Here is a tiny trained network, its code and every weight. The questions are about switching its units off for an input and a target symbol, where a switched-off unit gives its printed mean instead of its output.

import numpy as np


def w(rows, s, z=0):
    codes = np.array(rows[::2]) - 128.0
    scale = np.full(codes.shape[1], s)
    scale[-1] = z or s
    return codes * scale


def softmax(a):
    e = np.exp(a - a.max(-1, keepdims=True))
    return e / e.sum(-1, keepdims=True)


def log_softmax(a):
    a = a - a.max(-1, keepdims=True)
    return a - np.log(np.exp(a).sum(-1, keepdims=True))


def net(x, mask):
    ids = ['δλμπτφψω'.index(c) for c in x.split()]
    T = len(ids)
    res = E[ids] + P[:T]
    u = 0
    for l in range(3):
        r = res
        for j in range(2):
            rows = slice(3 * j, 3 * j + 3)
            q, k, v = (r @ M[l][rows].T for M in (Q, K, V))
            z = softmax(np.where(np.tri(T) > 0, q @ k.T / 3**0.5, -1e9)) @ v
            o = O[l][rows]
            res = res + np.where(mask[u + j], z, o[:, -1]) @ o[:, :-1]
        u += 2
    return log_softmax(res[-1] @ U[:, :-1].T + U[:, -1])


Q, K, V, O = {}, {}, {}, {}
E = w([
[180,163,114,179],'δ',
[125,131,174,141],'λ',
[99,136,120,105],'μ',
[66,130,104,89],'π',
[205,181,74,163],'τ',
[223,166,112,208],'φ',
[98,222,254,146],'ψ',
[193,35,171,80],'ω',
],0.012)
P = w([
[209,140,156,104],'0',
[132,100,135,117],'1',
[83,76,127,146],'2',
[92,79,138,149],'3',
[150,127,113,92],'4',
[170,135,126,52],'5',
[184,154,134,5],'6',
],0.011)
Q[0] = w([
[103,123,89,61],'0.h0',
[137,162,174,103],'0.h0',
[161,144,73,143],'0.h0',
[87,102,6,87],'0.h1',
[137,236,71,148],'0.h1',
[30,167,167,121],'0.h1',
],0.018)
K[0] = w([
[165,89,93,141],'0.h0',
[116,133,98,30],'0.h0',
[138,184,74,187],'0.h0',
[62,152,3,28],'0.h1',
[171,251,21,186],'0.h1',
[83,216,209,87],'0.h1',
],0.014)
V[0] = w([
[166,2,185,137],'0.h0',
[111,73,117,85],'0.h0',
[37,196,159,83],'0.h0',
[111,198,157,163],'0.h1',
[111,183,109,73],'0.h1',
[224,172,113,106],'0.h1',
],0.0082)
O[0] = w([
[139,115,161,231,174],'0.h0',
[177,189,49,179,71],'0.h0',
[16,143,38,62,177],'0.h0',
[119,184,3,126,252],'0.h1',
[168,100,101,176,135],'0.h1',
[26,84,125,145,199],'0.h1',
],0.006,0.0035)
Q[1] = w([
[100,63,134,106],'1.h0',
[124,253,203,112],'1.h0',
[56,187,167,75],'1.h0',
[136,110,143,117],'1.h1',
[146,86,150,132],'1.h1',
[120,123,84,91],'1.h1',
],0.019)
K[1] = w([
[139,119,158,57],'1.h0',
[101,255,1,150],'1.h0',
[43,182,144,54],'1.h0',
[133,134,141,100],'1.h1',
[174,136,117,74],'1.h1',
[122,189,154,88],'1.h1',
],0.015)
V[1] = w([
[194,120,105,79],'1.h0',
[74,101,173,131],'1.h0',
[73,89,186,96],'1.h0',
[148,6,110,48],'1.h1',
[55,178,128,185],'1.h1',
[170,222,170,125],'1.h1',
],0.012)
O[1] = w([
[162,135,150,70,50],'1.h0',
[160,168,83,184,211],'1.h0',
[174,188,53,176,232],'1.h0',
[158,211,19,158,10],'1.h1',
[1,49,152,54,178],'1.h1',
[212,75,220,136,253],'1.h1',
],0.0089,0.0041)
Q[2] = w([
[114,201,201,136],'2.h0',
[157,132,136,144],'2.h0',
[77,193,154,147],'2.h0',
[159,225,59,43],'2.h1',
[74,146,248,50],'2.h1',
[125,108,111,83],'2.h1',
],0.016)
K[2] = w([
[32,90,65,193],'2.h0',
[103,176,130,136],'2.h0',
[107,100,54,130],'2.h0',
[175,128,51,58],'2.h1',
[7,216,128,13],'2.h1',
[154,144,161,78],'2.h1',
],0.016)
V[2] = w([
[186,191,137,38],'2.h0',
[168,132,169,91],'2.h0',
[120,173,161,96],'2.h0',
[151,7,129,74],'2.h1',
[131,181,127,124],'2.h1',
[120,181,177,106],'2.h1',
],0.016)
O[2] = w([
[22,229,136,181,51],'2.h0',
[103,125,154,255,189],'2.h0',
[76,119,56,222,168],'2.h0',
[102,249,255,94,81],'2.h1',
[126,70,53,124,139],'2.h1',
[46,44,111,148,253],'2.h1',
],0.01,0.0076)
U = w([
[154,119,235,99,54],'δ',
[85,161,149,143,18],'λ',
[159,146,138,171,46],'μ',
[126,90,211,123,59],'π',
[3,39,179,133,86],'τ',
[58,205,113,111,145],'φ',
[118,95,180,148,208],'ψ',
[74,128,159,211,254],'ω',
],0.0056,0.0049)

Each question gives the input, a string of symbols that net reads in full, and the target symbol t.
The units are the heads (3 rows each of Q, K, V and O). Each row of codes is followed by its name. A weight is (code - 128) times the scale printed after its matrix; where a second scale follows, it is the last column's (O and U).
mask holds one flag per head, layer by layer. A switched-off head (its flag False) gives its mean, the last column of its rows in O, instead of its output. The means were averaged over made-up inputs and are rounded, as every weight is.
A unit's drop is (log p(t) with every unit on - log p(t) with that unit switched off) / (log p(t) with every unit on - log p(t) with every unit switched off).
The circuit of an input: a set's keep is (log p(t) with only the set's units on - log p(t) with every unit switched off) / (log p(t) with every unit on - log p(t) with every unit switched off). Starting from all 6 units, units are removed one at a time, each time the one whose removal leaves the highest keep (on an exact tie, the one counted first), for as long as the keep stays at least 0.8.
units of the circuit, in order: the units of the circuit, biggest drop first
unit that matters most: the unit with the biggest drop
which heads matter: for each layer, one digit per head in row order, 1 if its drop is at least 0.15 and else 0, layers parted by /
drop of u: that unit's drop, to one decimal
input ψ π ψ ψ φ ψ ψ, target δ: which heads matter	01 / 11 / 11
input ψ δ ω φ, target μ: which heads matter	01 / 11 / 01
input ω φ ψ δ τ ψ τ, target τ: which heads matter	00 / 11 / 01
input ψ ψ ψ δ ψ ψ, target δ: units of the circuit, in order	[2.h0]
input ω λ λ, target μ: units of the circuit, in order	[1.h1 2.h1]
input λ ψ ψ ψ ψ ψ φ, target τ: which heads matter	00 / 01 / 00
input δ φ ψ ψ ψ δ ψ, target τ: which heads matter	11 / 00 / 01
input ω λ ω ψ π, target μ: units of the circuit, in order	[1.h1 0.h1 2.h1]
input ψ λ ψ ψ λ π ω, target ω: which heads matter	00 / 00 / 10
input λ λ φ, target δ: units of the circuit, in order	[2.h1 1.h0]
input ψ λ λ μ ω, target ω: which heads matter	00 / 01 / 10
input δ ψ ψ ω, target μ: which heads matter	01 / 11 / 01
input ψ δ π π ψ φ δ, target τ: which heads matter	00 / 10 / 01
input λ ψ ψ ψ ψ ψ δ, target τ: unit that matters most	1.h1
input ψ ω π, target μ: which heads matter	11 / 01 / 01
input ψ ψ ψ π ψ φ, target τ: drop of 2.h1	-0.2
input ψ δ μ ω τ ψ, target μ: drop of 0.h1	1.2
input λ ψ ω δ λ, target μ: drop of 2.h0	0.0
